Below is a small trained network, with its code and all its weights. Each question gives an input and a class and asks what happens when units are switched off, that is, made to give their printed mean instead of their output.

import numpy as np


def w(rows, s, z=0):
    codes = np.array(rows[::2]) - 128.0
    scale = np.full(codes.shape[1], s)
    scale[-1] = z or s
    return codes * scale


def norm(h):
    return h / np.sqrt((h * h).mean(-1, keepdims=True) + 1e-5)


def f(y):
    return np.maximum(y, 0)


def log_softmax(a):
    a = a - a.max(-1, keepdims=True)
    return a - np.log(np.exp(a).sum(-1, keepdims=True))


def net(x, mask):
    res = np.array(x, float).reshape(1, 5) / 4 @ E
    u = 0
    for l in range(4):
        y = f(norm(res) @ A[l][:, :-1].T + A[l][:, -1])
        res = res + np.where(mask[u : u + 10], y, B[l][:, -1]) @ B[l][:, :-1]
        u += 10
    return log_softmax(norm(res)[-1] @ U[:, :-1].T + U[:, -1])


A, B = {}, {}
E = w([
[72,128,141,48],'x0',
[132,111,230,149],'x1',
[140,253,153,127],'x2',
[207,172,115,51],'x3',
[123,144,127,95],'x4',
],0.0019)
A[0] = w([
[44,41,106,131,70],'0.n0',
[38,191,94,235,3],'0.n1',
[180,89,151,219,81],'0.n2',
[187,137,1,41,60],'0.n3',
[63,48,116,127,77],'0.n4',
[95,117,205,21,76],'0.n5',
[65,212,101,171,106],'0.n6',
[164,159,16,82,62],'0.n7',
[81,70,124,133,81],'0.n8',
[64,59,115,134,76],'0.n9',
],0.0041,0.0023)
B[0] = w([
[84,33,130,145,216],'0.n0',
[57,182,77,255,173],'0.n1',
[199,161,155,195,187],'0.n2',
[201,137,6,117,253],'0.n3',
[88,49,127,137,202],'0.n4',
[197,110,215,87,200],'0.n5',
[61,161,127,128,189],'0.n6',
[201,126,42,101,218],'0.n7',
[98,76,137,142,177],'0.n8',
[84,58,136,137,193],'0.n9',
],0.0095,0.0022)
A[1] = w([
[27,188,123,37,2],'1.n0',
[128,128,128,128,126],'1.n1',
[75,106,87,105,10],'1.n2',
[78,168,130,77,41],'1.n3',
[46,253,145,105,63],'1.n4',
[41,236,152,60,54],'1.n5',
[104,220,137,63,44],'1.n6',
[119,132,120,121,71],'1.n7',
[112,125,147,106,64],'1.n8',
[127,128,128,128,122],'1.n9',
],0.0041,0.0011)
B[1] = w([
[49,141,126,50,174],'1.n0',
[128,128,128,128,128],'1.n1',
[162,86,160,125,195],'1.n2',
[97,145,126,87,152],'1.n3',
[38,227,177,128,254],'1.n4',
[2,216,144,71,220],'1.n5',
[17,121,129,32,209],'1.n6',
[122,142,136,118,129],'1.n7',
[175,143,110,120,140],'1.n8',
[128,129,132,130,128],'1.n9',
],0.005,0.00081)
A[2] = w([
[151,155,223,2,61],'2.n0',
[126,126,122,129,11],'2.n1',
[127,127,122,132,24],'2.n2',
[152,138,217,49,71],'2.n3',
[80,93,196,102,34],'2.n4',
[101,120,116,138,23],'2.n5',
[120,182,141,84,2],'2.n6',
[129,124,124,126,45],'2.n7',
[128,128,128,128,123],'2.n8',
[122,133,129,130,53],'2.n9',
],0.0041,0.00096)
B[2] = w([
[79,183,253,17,251],'2.n0',
[139,133,108,145,128],'2.n1',
[123,115,122,95,128],'2.n2',
[93,141,199,37,218],'2.n3',
[194,112,41,102,210],'2.n4',
[161,140,102,92,143],'2.n5',
[58,110,117,85,164],'2.n6',
[127,138,108,135,128],'2.n7',
[129,127,129,127,128],'2.n8',
[131,143,122,111,128],'2.n9',
],0.0051,0.0013)
A[3] = w([
[143,149,81,102,52],'3.n0',
[158,163,44,79,59],'3.n1',
[108,173,143,153,175],'3.n2',
[196,125,180,175,7],'3.n3',
[66,1,150,137,100],'3.n4',
[129,148,142,151,131],'3.n5',
[107,34,97,136,137],'3.n6',
[111,150,151,106,110],'3.n7',
[132,185,145,162,216],'3.n8',
[134,130,132,131,110],'3.n9',
],0.0084,0.0018)
B[3] = w([
[163,161,76,105,171],'3.n0',
[187,209,55,84,217],'3.n1',
[92,86,86,118,164],'3.n2',
[189,34,147,109,161],'3.n3',
[179,248,203,230,255],'3.n4',
[127,97,109,131,145],'3.n5',
[130,211,205,176,229],'3.n6',
[88,105,121,79,152],'3.n7',
[89,52,86,123,175],'3.n8',
[129,118,128,127,130],'3.n9',
],0.012,0.0049)
U = w([
[133,121,206,41,39],'0',
[209,189,8,80,216],'1',
[153,196,216,229,251],'2',
[177,18,123,140,60],'3',
[47,137,123,62,122],'4',
[43,90,54,192,47],'5',
],0.011,0.0018)

Each question gives the input, the list of numbers given to net, and the class t.
The units are the neurons (one row each of A and B). Each row of codes is followed by its name. A weight is (code - 128) times the scale printed after its matrix; where a second scale follows, it is the last column's (A, B and U).
mask holds one flag per neuron, layer by layer. A switched-off neuron (its flag False) gives its mean, the last column of its row in B, instead of its output. The means were averaged over made-up inputs and are rounded, as every weight is.
A unit's drop is (log p(t) with every unit on - log p(t) with that unit switched off) / (log p(t) with every unit on - log p(t) with every unit switched off).
The circuit of an input: a set's keep is (log p(t) with only the set's units on - log p(t) with every unit switched off) / (log p(t) with every unit on - log p(t) with every unit switched off). Starting from the 12 units with the biggest drops (on a tie, the unit counted first), units are removed one at a time, each time the one whose removal leaves the highest keep (on an exact tie, the one counted first), for as long as the keep stays at least 0.8.
units of the circuit, in order: the units of the circuit, biggest drop first
most important unit: the unit with the biggest drop
top k neurons: the k neurons with the biggest drops, biggest first
top k neurons in layer l: the k neurons of layer l with the biggest drops, biggest first
drop when u is switched off: that unit's drop, to one decimal
input [3,2,4,7,8], class 4: units of the circuit, in order : (2.n0, 3.n4, 3.n7)
input [-8,4,5,-2,6], class 3: units of the circuit, in order : (3.n3, 3.n4)
input [6,8,-5,3,5], class 0: most important unit : 0.n5
input [-8,1,-3,5,-1], class 3: units of the circuit, in order : (0.n2, 3.n3, 3.n4)
input [-4,0,-5,2,8], class 1: units of the circuit, in order : (0.n3, 3.n4)
input [1,7,0,-1,7], class 4: top 2 neurons : (3.n4, 2.n0)
input [-6,5,-8,7,7], class 3: top 2 neurons : (3.n4, 0.n7)
input [-2,-3,1,-1,-3], class 5: top 3 neurons in layer 3 : (3.n8, 3.n4, 3.n2)
input [4,7,1,-2,-5], class 0: top 3 neurons : (0.n5, 2.n0, 0.n0)
input [-5,0,6,3,-3], class 5: top 2 neurons : (0.n3, 0.n5)
input [-7,-8,1,-8,-5], class 5: top 2 neurons : (0.n1, 3.n4)
input [-6,-4,0,-5,5], class 5: top 2 neurons : (0.n1, 3.n4)
input [7,-1,7,-5,-8], class 5: drop when 0.n1 is switched off : 0.3
input [-1,8,-8,8,-8], class 0: most important unit : 0.n0
input [-8,2,-2,-4,0], class 3: drop when 0.n2 is switched off : 1.0
input [-1,7,7,6,-6], class 0: top 2 neurons in layer 0 : (0.n1, 0.n6)
input [4,3,2,8,-3], class 0: drop when 2.n0 is switched off : 0.3
input [-4,-7,5,-8,3], class 5: drop when 0.n1 is switched off : 0.2
input [5,2,-4,5,3], class 0: top 2 neurons in layer 0 : (0.n5, 0.n7)
input [2,-3,8,-5,-7], class 5: top neuron : (0.n1)
input [2,7,1,3,-8], class 0: top 2 neurons in layer 2 : (2.n0, 2.n3)
input [8,4,8,5,-3], class 0: top 2 neurons in layer 0 : (0.n5, 0.n1)
